Below is a small trained network, with its code and all its weights. Each question gives an input and a target symbol and asks what happens when units are switched off, that is, made to give their printed mean instead of their output.

import numpy as np


def w(rows, s, z=0):
    codes = np.array(rows[::2]) - 128.0
    scale = np.full(codes.shape[1], s)
    scale[-1] = z or s
    return codes * scale


def f(y):
    return y / 2 * (1 + np.tanh(0.7978845608 * (y + 0.044715 * y**3)))


def softmax(a):
    e = np.exp(a - a.max(-1, keepdims=True))
    return e / e.sum(-1, keepdims=True)


def log_softmax(a):
    a = a - a.max(-1, keepdims=True)
    return a - np.log(np.exp(a).sum(-1, keepdims=True))


def net(x, mask):
    ids = ['ΓΔΘΛΠΣαεζ'.index(c) for c in x.split()]
    T = len(ids)
    res = E[ids] + P[:T]
    u = 0
    for l in range(2):
        q, k, v = (res @ M[l].T for M in (Q, K, V))
        z = softmax(np.where(np.tri(T) > 0, q @ k.T / 2**0.5, -1e9)) @ v
        res = res + np.where(mask[u], z, O[l][:, -1]) @ O[l][:, :-1]
        u += 1
        y = f(res @ A[l][:, :-1].T + A[l][:, -1])
        res = res + np.where(mask[u : u + 8], y, B[l][:, -1]) @ B[l][:, :-1]
        u += 8
    return log_softmax(res[-1] @ U[:, :-1].T + U[:, -1])


Q, K, V, O, A, B = {}, {}, {}, {}, {}, {}
E = w([
[153,133,205,144],'Γ',
[93,24,167,71],'Δ',
[136,162,111,105],'Θ',
[118,114,5,152],'Λ',
[148,135,62,125],'Π',
[162,170,116,89],'Σ',
[156,172,165,57],'α',
[181,164,114,78],'ε',
[140,169,139,86],'ζ',
],0.016)
P = w([
[33,255,235,101],'0',
[116,178,145,111],'1',
[136,158,136,109],'2',
[155,144,134,112],'3',
[165,132,131,120],'4',
[172,123,127,117],'5',
[182,118,124,117],'6',
[188,109,122,120],'7',
[194,107,119,115],'8',
[199,102,118,118],'9',
[202,98,120,113],'10',
],0.0087)
Q[0] = w([
[82,170,218,220],'L0H1',
[2,171,128,230],'L0H1',
],0.0058)
K[0] = w([
[237,196,211,151],'L0H1',
[227,253,76,161],'L0H1',
],0.0058)
V[0] = w([
[208,254,88,130],'L0H1',
[33,29,99,97],'L0H1',
],0.0091)
O[0] = w([
[125,177,254,230,253],'L0H1',
[86,85,90,96,10],'L0H1',
],0.0088,0.00061)
A[0] = w([
[98,29,71,126,176],'L0N1',
[93,98,93,149,34],'L0N2',
[190,162,129,141,199],'L0N3',
[180,134,185,150,240],'L0N4',
[123,108,120,202,26],'L0N5',
[87,92,119,148,173],'L0N6',
[83,106,128,109,2],'L0N7',
[73,109,108,249,177],'L0N8',
],0.015,0.0065)
B[0] = w([
[245,134,233,184,232],'L0N1',
[151,233,72,86,132],'L0N2',
[62,115,60,101,222],'L0N3',
[71,68,121,172,255],'L0N4',
[77,213,161,2,124],'L0N5',
[202,79,154,149,137],'L0N6',
[129,93,92,214,132],'L0N7',
[32,97,252,116,144],'L0N8',
],0.0095,0.013)
Q[1] = w([
[96,70,246,157],'L1H1',
[197,145,235,144],'L1H1',
],0.013)
K[1] = w([
[188,6,108,170],'L1H1',
[211,86,75,143],'L1H1',
],0.013)
V[1] = w([
[187,228,252,236],'L1H1',
[64,147,59,137],'L1H1',
],0.0039)
O[1] = w([
[2,224,173,143,254],'L1H1',
[228,133,49,78,48],'L1H1',
],0.005,0.0091)
A[1] = w([
[220,216,22,143,199],'L1N1',
[143,115,170,7,160],'L1N2',
[102,68,58,139,1],'L1N3',
[19,126,89,144,107],'L1N4',
[179,161,118,148,138],'L1N5',
[134,169,205,142,29],'L1N6',
[50,92,135,63,227],'L1N7',
[128,109,177,179,59],'L1N8',
],0.011,0.0079)
B[1] = w([
[9,76,149,89,150],'L1N1',
[217,119,71,108,160],'L1N2',
[161,66,180,165,133],'L1N3',
[161,139,169,60,248],'L1N4',
[87,165,183,98,146],'L1N5',
[71,76,73,132,185],'L1N6',
[186,172,85,169,226],'L1N7',
[150,162,43,85,193],'L1N8',
],0.012,0.014)
U = w([
[162,220,153,158,196],'Γ',
[195,61,155,254,254],'Δ',
[55,108,69,107,104],'Θ',
[46,103,85,174,128],'Λ',
[73,75,226,120,108],'Π',
[84,94,122,59,74],'Σ',
[183,143,86,92,8],'α',
[192,99,249,82,33],'ε',
[113,142,22,118,64],'ζ',
],0.008,0.0086)

Each question gives the input, a string of symbols that net reads in full, and the target symbol t.
The units are the heads (2 rows each of Q, K, V and O) and the neurons (one row each of A and B). Each row of codes is followed by its name. A weight is (code - 128) times the scale printed after its matrix; where a second scale follows, it is the last column's (O, A, B and U).
mask holds one flag per unit, layer by layer, with each layer's heads first. A switched-off unit (its flag False) gives its mean, the last column of its rows in O or B, instead of its output. The means were averaged over made-up inputs and are rounded, as every weight is.
A unit's drop is (log p(t) with every unit on - log p(t) with that unit switched off) / (log p(t) with every unit on - log p(t) with every unit switched off).
The circuit of an input: a set's keep is (log p(t) with only the set's units on - log p(t) with every unit switched off) / (log p(t) with every unit on - log p(t) with every unit switched off). Starting from the 12 units with the biggest drops (on a tie, the unit counted first), units are removed one at a time, each time the one whose removal leaves the highest keep (on an exact tie, the one counted first), for as long as the keep stays at least 0.8.
units of the circuit, in order: the units of the circuit, biggest drop first
most important unit: the unit with the biggest drop
k most important neurons: the k neurons with the biggest drops, biggest first
top k neurons in layer l: the k neurons of layer l with the biggest drops, biggest first
drop of u: that unit's drop, to one decimal
input Θ ε α ζ Γ ε Λ, target Γ: top 2 neurons in layer 1	(L1N7; L1N6)
input ε ζ Σ Γ Γ α ε ε, target Δ: 4 most important neurons	(L0N4; L1N3; L1N8; L0N3)
input ζ Θ ζ ε Δ Π ζ, target ζ: top neuron in layer 1	(L1N4)
input Θ Θ Γ ε Γ ε Γ α Θ ε α, target Δ: units of the circuit, in order	(L0N4; L0H1)
input Θ ε Δ, target Δ: 2 most important neurons	(L1N4; L1N6)
input Γ Γ Γ ε Λ, target Γ: 2 most important neurons	(L0N8; L0N1)
input Σ ε Γ Γ Δ α Π, target Π: 3 most important neurons	(L0N4; L1N1; L0N8)
input ζ Δ ε, target ε: top 2 neurons in layer 0	(L0N1; L0N4)
input ε ε ε Γ Π, target Γ: 2 most important neurons	(L1N7; L0N1)
input Δ ε Σ Δ Σ Γ Δ, target Δ: 4 most important neurons	(L1N6; L1N4; L0N7; L0N6)
input ζ Π Σ α ε α, target Δ: 3 most important neurons	(L0N4; L1N8; L0N3)
input Λ Δ ζ Θ ε Γ ζ Θ Λ, target Λ: top 3 neurons in layer 1	(L1N6; L1N4; L1N7)
input Λ Δ α, target α: 3 most important neurons	(L1N2; L0N4; L0N3)
input Π Δ α Θ Γ Γ, target Γ: most important unit	L0N1
input α Π Δ Γ Θ Λ Γ ε Σ, target Σ: top 3 neurons in layer 0	(L0N4; L0N8; L0N1)
input Λ Λ Σ Θ Γ Δ ε Λ ε Λ, target Λ: top 4 neurons in layer 0	(L0N1; L0N8; L0N3; L0N4)
input α Σ Δ ε α ε Σ ζ Π ε ε, target ε: top 3 neurons in layer 0	(L0N1; L0N4; L0N8)
input Δ Θ Σ Π ζ ε Π Θ ε Γ, target Γ: top 3 neurons in layer 1	(L1N7; L1N4; L1N6)
input ε Δ Γ Π Λ ε Γ Θ Σ, target Σ: top 3 neurons in layer 0	(L0N4; L0N8; L0N6)
input Γ Γ Δ Γ Π, target Π: drop of L0H1	0.4
input Σ Γ Γ Δ α ζ, target ζ: drop of L0N1	1.2
